Each row is followed by its class. Each block has new classes.
[-18 -16  -1   2  -8   3  21  16  -9  -5  -5   0  -2 -14  -4  15  -6  -7
  14  12 -18  14   7   7  15   1   1   2  -1  -2 -11  13   9   8  -5 -15
   7   0 -11  10  10 -11  15 -10  -5  -9   1  -2  -7  10   8 -13] -> guf
[ 13   3  -7  -9 -24 -18   3  -9   0   0 -67 -15  -1   7  -7  12  -7  -3
  -5   1 -27  24  15 -15   0  16 -13  44  -2  32  -5 -13  -5  17   1 -11
   6  -2  -2  -5 -33  24  -2  14 -14 -76 -28 -25 -13   7   7  17] -> dola
[-15  -3  -3 -10   3  14  26   4   8 -24  14   0 -22   3  16   4 -14   2
 -16 -14 -17  21   0  13   5   4  10   8  -5 -15   0   4   9   3  12  13
  -2 -20   4  -2  29   0  23  -9   2  27   8   8  14  -7  -5  -9] -> gunup
[ 36  21  -1 -11  -9  -6   9  14  17   3  16 -13  -9  16 -12 -10  -3  -4
 -17 -11  -8  11   3   6  22   6   5  34 -23 -21  10   6  -4 -26  18   2
  -9  15  13 -14  20 -15  29  -8  10  37   9  -4  25  -9 -14  14] -> kufi
[ 13  12   2 -25 -16   8  -2  -4   3   7   8  -3 -13  29 -24  28  -2  -2
 -15 -15 -24  47  -5   7 -35  16 -14   4  13  -1  12  -3  -3  45   2 -19
   5 -12   6   2 -26  28   5   1  -7  27   0  -3   6  10  22   2] -> boson
[-54  -5  -4 -30  12  12  22  23  -5 -17  13  15  10 -18   7  -3   2  -3
  -2 -37 -10  -1  -5  19  14 -24   7  -3  11  -9  -8   7   7   1  -2  -1
  -4   5 -20   6  24 -18   0 -20   2   4  10   7  -6   3   1 -16] -> dola
[  2 -13  -7  -5  -3 -12  21  10  -7 -13 -25  -3  -5  -4  -3   2  -8  -7
 -20  -4 -31  26   3  -3  10   3   0  19  -4  -1 -13  42   3  10  -8  11
  17   8  -7   2   3  -2  17   8  -9  -7   5  -6  -6  10  -7   7] -> dola
[ 19  -3  13 -19  -5 -17  26  -8  11  19   9  -7 -24  16 -16 -14 -11  -3
   1   6  -9   8  -5  -6  20  24  -4   6 -27 -22  16  18  -9 -45 -21  14
   0  12  24  -9  42 -11  35 -32   9  42   9   5  18 -18 -10  20] -> dola
[  6  22  -2 -15  -2 -11  33  10  31 -17   8 -44 -28   3  25  -1  -9 -38
 -29  -1 -10   8  13  14  50 -13   3  29 -29 -13 -11  20  -2 -41   0  31
  -2  25   5 -31 -11 -22  47 -10  10  30  29   1  24  -1 -12 -10] -> kufi
[ 11  -7  -1  26  -8  -5  37   4   0 -12 -13  -4 -15  11  -6  -1  -4 -10
 -16   7 -28  16  21  -3  29   6 -37  16 -12   2  -9  28   9 -19 -34   7
  -2  11   5  10  36 -17  26  -8  -7   1   6   3  -2  -9  -1  -3] -> guf
[ 19  -1   0 -17  -5 -10  56   5  32 -16  12 -20 -43  15   8  -6 -15 -21
 -32  -3 -30  20  12   8  34  -2  -2  35 -39 -22  -3  19 -15 -42  30  30
  -2  35  53 -26  59 -18  43  -8  13  39  25   3  30 -11  -6  -6] -> kufi
[ -8 -15   4   7  -8  13  54   4 -23 -11  17   9  -7   5 -11  -5 -13  13
  -3  18  13   3   2  17   9  -9  13   7 -18 -34  -3   7  16 -11 -39 -13
   4  17   3   6  56 -24  26 -13   2  18  15  18  -9 -10   0   2] -> kufi
[ 11   9  21 -10  29  -7   0 -19  25  -9  46   0 -35 -27  23 -20  14  13
  -4  -7  19 -30   2  28  12  -6  16   3 -16 -26   0  -2 -14 -49   1  30
   5  20  18 -12  46 -24  37 -10  33  49  21 -13  33 -17  -8   5] -> guf
[ -2  -4 -23   7  -1 -15  10  -2 -11  32  13  -1  -6 -21   1  -9  -7  -3
  11  13  -8  20   4   1  14 -10   9 -16  -4  -1  -4  14   1 -33 -17 -10
   1  17  10  18  46 -20  18 -20   7  -1  17  15   5  -3 -21  -6] -> kufi
[ 40 -20 -10   6 -28 -31  18 -30  11  20  -8  -4 -15   6 -31 -49 -14   0
  13  12   3 -24  12 -30  39   2  19  -2 -25   0  13  -4 -17 -77 -50  -1
   0  13  34 -12  74 -23  30   9  25  24  -4   8   6 -20 -27  29] -> gunup
[ 44  -8   0 -25 -38 -27  38 -22  17  20 -41 -22 -21  25   0  -6 -22 -26
 -11   4 -59  31  18 -12  30  14 -17  21 -25  -4  -5  13 -21 -12  -9   6
   6   9   7 -18  -9   8  23  -4 -14 -17  -1  -7  13  -5   2  26] -> dola
[ -5  -7  -6 -12   1  -4  17  -3  12 -10  21  -3  -4   5  -2  -9   4  10
  -6   3   4  -3 -13  12  10  -3  10   2 -29 -13   8   4  -9 -15 -19   9
  -3  -2   7  -7  32 -14  21 -11   7  29 -20  12  34 -12 -24  -7] -> dola
[ 18  -4   7  -6  -5  -6  18  -3  15  -1 -13  -6  -7  -1   3 -53  -3 -11
   8  -9 -23   0  15  -9  18   0  15  11 -12   1  -4  -3   3 -23 -13   4
   3  -8  12  19  16   6  -5  -8   5  17   6  -2   1   4  -2  -3] -> boson
[ 35  17 -12 -14 -22 -28  26  -8  34  -7 -37 -12 -27  36 -17  -2 -13 -13
 -21  -8 -33  28   9 -13  18  15 -13  14 -18   7  14   3 -19 -30  -5  30
   6 -21  15 -15   1 -35  18  13 -10   7  -7 -19  18  -1   6  25] -> boson
[ 15  -9  16   1   2  -8   1  -7  11   3  15 -17  -8  -5   4 -11   6   4
   5  13   7 -12  16  -6  15  31  -4  -4  -9  -3  -5  -1   1 -23   0   6
  -4   8   8   8  15 -19   1  -3  11   5  11  -3  10 -31   0   4] -> gunup
[  0 -10   1 -15   2   2  19  -9  17  -8  19  -1 -28  16  -3 -14  -5  13
  -6   8   2   6  -8   0   6   6   4   1  -4 -26   6   7  -5 -43 -19  16
  15  11  14  -6  43  -9  24  -8   9  33  25   1  15  -4  -6   1] -> dola
